Q:
[[ 186 -207 -647 -859  227  583]
 [-964   81 -383  -34  -75  631]]
A: -34

Q:
[[-34  24 -15  15 -16 -22  12]
 [ 19 -26   5 -18   5   9 -16]
 [-34  26 -14  15 -14 -21  12]]
A: -14

Q: [619 774 290 642 439 146]
A: 642

Q:
[[2635 7140 5771 2693]
 [6439 2633 5927 7935]
 [7534 2491 4430 7973]]
A: 2491

Q:
[[  6  18 -22 -29 -36  37]
 [ -1   8 -14 -24 -27  26]]
A: -24

Q: [ 39  14  41  16 -29]
A: 41

Q: [643 184 543  31 790 919 252]
A: 790

Q: [ -9 -46  -8   2 -42  40]
A: 2

Q: [ 413 -586  826 -279  599  475]
A: -279
---
[[6 3 5 0]
 [2 1 7 3]] => 5

[[44 88 58 55 65]
 [80 55 47 57 73]
 [77 74 23 60 75]] => 47

[[303 470 785 821 538]
 [498 834 228 875 433]] => 785

[[8 4 7 9]
 [2 6 2 1]] => 7

[[7976 5677 9978 7768 4227 7379 8915]
 [7246 8712 5032 3177 9516 7233 5069]
 [6912 5012 4554 2472 6676 8705 4025]] => 5032

[[60 49 66 51 59 59]
 [19 95 13 87 16 17]
 [83 28 86 31 82 82]] => 13

[[113 129  79 180 127]
 [225  92  84  55 173]
 [ 83 179 195 173 109]] => 84

[[229  27 214  54]
 [133 142 186  67]] => 214

[[2930 6556 2538 2420 2833 7681 3622]
 [6337 5578 6404 7537 7663 4167 5046]
 [3970 8507 5885 7596 6873 4870 5264]] => 6404

[[571 338 404 405 168]
 [368 687 433 464 739]
 [521 293 763 654 412]] => 433
---
[[ 10.1 -75.0   8.7 -57.5 -72.8   6.1   6.5]
 [  5.8 -56.7   4.8 -48.5 -55.3   5.6   5.8]]	-56.7

[[-42.5  53.7  40.7 -32.6  35.5 -58.6  56.6]
 [-34.1 -36.2 -61.3 -16.3 -30.2 -57.2 -56.5]]	-36.2

[[ 65.0 -23.8 -14.6  53.9 -29.4]
 [-45.5  21.5  13.2  18.9 -19.7]]	21.5

[[ -3.3 -15.5 -66.3 -13.2]
 [ 23.6  29.1  50.9  17.3]]	29.1

[[-20.0  28.7 -25.4 -26.5 -71.4]
 [ -5.5 -20.4  -1.9 -55.9 -46.7]]	-20.4

[[-30.6  20.1  24.2 -21.7  22.1 -70.9]
 [ 30.6 -23.6 -26.3   9.7 -25.7 -59.3]]	-23.6

[[-57.5 -14.9  10.4 -60.2  -0.3  37.1 -74.0]
 [-41.5 -56.9  32.3  -8.3  15.2 -58.8 -56.2]]	-56.9

[[-28.2 -18.3  50.7 -56.9  10.7]
 [ 10.7  34.4 -56.2  27.2 -42.7]]	34.4
---
[[ 59.5   3.2 -52.8 -56.2   3.5 -33.4  44.3]
 [-22.0  -7.5 -21.9  -2.1 -22.2  47.6   2.5]
 [ -8.4   5.3  55.2 -15.6  20.7  34.1  16.4]] Out: 3.5

[[ -1.7  -9.2 -11.3  29.4 -13.2  17.8 -41.8]
 [ -1.2   8.6   8.6 -26.3  11.8 -19.3  37.9]
 [-13.9 -15.2 -47.5 -71.7 -73.3  57.3   2.1]] Out: -13.2

[[  7.6 -32.9 -22.7   0.0  56.7   1.8 -18.8]
 [  1.5  34.3   2.4  -1.6  -7.8 -60.1 -12.4]
 [ -1.6  22.6  -3.2  13.1   2.4 -65.2  -8.8]] Out: 56.7

[[  5.3  56.7 -18.3  14.6  16.6 -20.8 -60.7]
 [ -6.9 -10.9  67.5 -13.5 -11.2 -13.8 -18.4]
 [-47.1 -30.9 -18.9   4.2   0.0  -5.5 -77.6]] Out: 16.6

[[ -4.4  -9.3   8.5  13.7  27.9   1.0 -69.1]
 [ -5.3 -11.3  30.0  25.1  -5.4 -13.2  -6.1]
 [-10.3  -7.2  -2.1  20.0  19.6 -27.4 -39.1]] Out: 27.9

[[ 7.5  8.1 11.5 10.8  1.2  5.9  2.1]
 [68.2  4.7 23.4  3.2 -0.1  3.0  4.3]
 [ 7.5 -0.3 -4.5 -8.2 -1.4 -4.0  2.1]] Out: 1.2

[[ -4.0  61.6  13.4 -11.3 -78.0  61.6  -7.7]
 [ -6.1 -28.6  -7.8  31.9  59.0 -28.6   7.6]
 [ 31.5 -24.7  -0.7 -34.4 -54.1 -24.7  -3.3]] Out: -78.0
---
[[-11.3  -4.2 -32.2  13.4  41.0   9.7   3.9]
 [ -6.0  -7.5  -8.0   5.1   4.8  -6.7  -0.3]
 [-33.7 -37.3  55.6 -12.0 -28.6 -56.1   9.9]] ⇒ 9.7

[[ 64.3  48.4 -65.7  79.1  62.5  55.9]
 [-14.5   2.9  35.1   7.6  10.9  53.2]
 [ 20.6  45.8 -27.7  37.4  46.7  70.0]] ⇒ 62.5

[[-20.5  23.8   1.0   0.0   0.3   6.8]
 [  1.8 -42.8  -2.9  -2.1  14.4 -36.3]
 [-13.1  62.0  14.8  18.1  30.3 -72.6]] ⇒ 0.3

[[ -9.3   5.6  18.6 -49.2 -26.2]
 [ 29.3  24.7  44.2 -40.9  60.1]
 [  7.1  45.2 -31.0 -48.6 -37.9]] ⇒ -49.2

[[  6.5 -13.3   8.3  -0.1   0.1 -12.1]
 [  0.0  -9.2   2.1  -9.6 -12.4   0.5]
 [ 45.2 -33.9  52.7  53.0  62.3 -62.7]] ⇒ 0.1

[[  2.5 -71.1 -31.4  50.3]
 [ -3.3  51.7  -5.6  21.4]
 [ 42.0   6.2  -2.5 -37.0]] ⇒ -31.4
---
[[-76.8  -1.2  -7.5 -20.2]
 [  4.0 -38.5  10.7  13.7]] --> -76.8, 13.7

[-28.9  25.7  -4.2  58.5] --> -28.9, 58.5

[-67.8   0.6 -62.8   2.2   1.3 -25.0] --> -67.8, -25.0

[56.3 44.7 13.3 10.2] --> 56.3, 10.2

[  5.3  12.9   7.2  22.1  63.8 -38.0] --> 5.3, -38.0

[  6.0 -77.8 -24.5 -76.0 -15.2  12.6 -42.2] --> 6.0, -42.2

[[ 22.7 -50.6  -9.2  26.7  65.2  16.9  31.6]
 [ 15.5   5.0  13.1  -6.6   1.6 -29.6 -48.2]] --> 22.7, -48.2

[ 29.4  31.4  21.2 -60.1   9.8   5.1 -11.9] --> 29.4, -11.9

[[55.1 67.5 48.9 24.9 17.8]
 [23.8 18.8 33.6 48.8 38.1]] --> 55.1, 38.1
---
[[-31.8  56.2  -5.6   7.8]
 [-20.1 -22.1 -30.0 -62.6]
 [-13.1  61.6 -19.3  20.3]] ==> -22.1

[[  7.9  31.5 -47.5   8.6 -23.3  28.1  11.8]
 [ 13.3  56.1 -20.8  13.3 -28.3   4.1 -43.4]
 [ 46.6  25.7  12.3  28.2   8.7  64.3  58.0]] ==> 56.1

[[ -8.9 -61.2  14.8  26.7  32.9 -28.6  23.2]
 [  7.3 -38.3  -7.9 -30.7 -42.0 -18.8 -51.1]
 [ -6.8 -71.8  -2.5 -15.1 -26.6 -33.4 -42.3]] ==> -38.3

[[ -7.6   2.4 -73.6  39.5]
 [ -3.3  -1.5 -68.2  37.2]
 [ 65.3  36.7 -46.3 -78.0]] ==> -1.5

[[-10.6 -49.4 -17.1 -35.7]
 [-26.5 -59.6 -10.3 -35.9]
 [-25.9 -24.5  -3.9 -18.1]] ==> -59.6

[[-23.1 -31.9  23.3 -19.6  66.3  30.4 -63.2]
 [-20.8 -24.8  20.7 -15.1   9.8  26.5   1.6]
 [-39.7 -12.5  38.7 -36.0 -31.5  40.6  46.7]] ==> -24.8

[[-68.5   8.5  29.6  56.2  28.1   2.5   8.5]
 [-37.8 -78.7  -6.9 -22.2  10.7  45.7 -78.7]
 [ 71.0 -15.3 -32.5 -61.4 -29.3   0.6 -15.3]] ==> -78.7
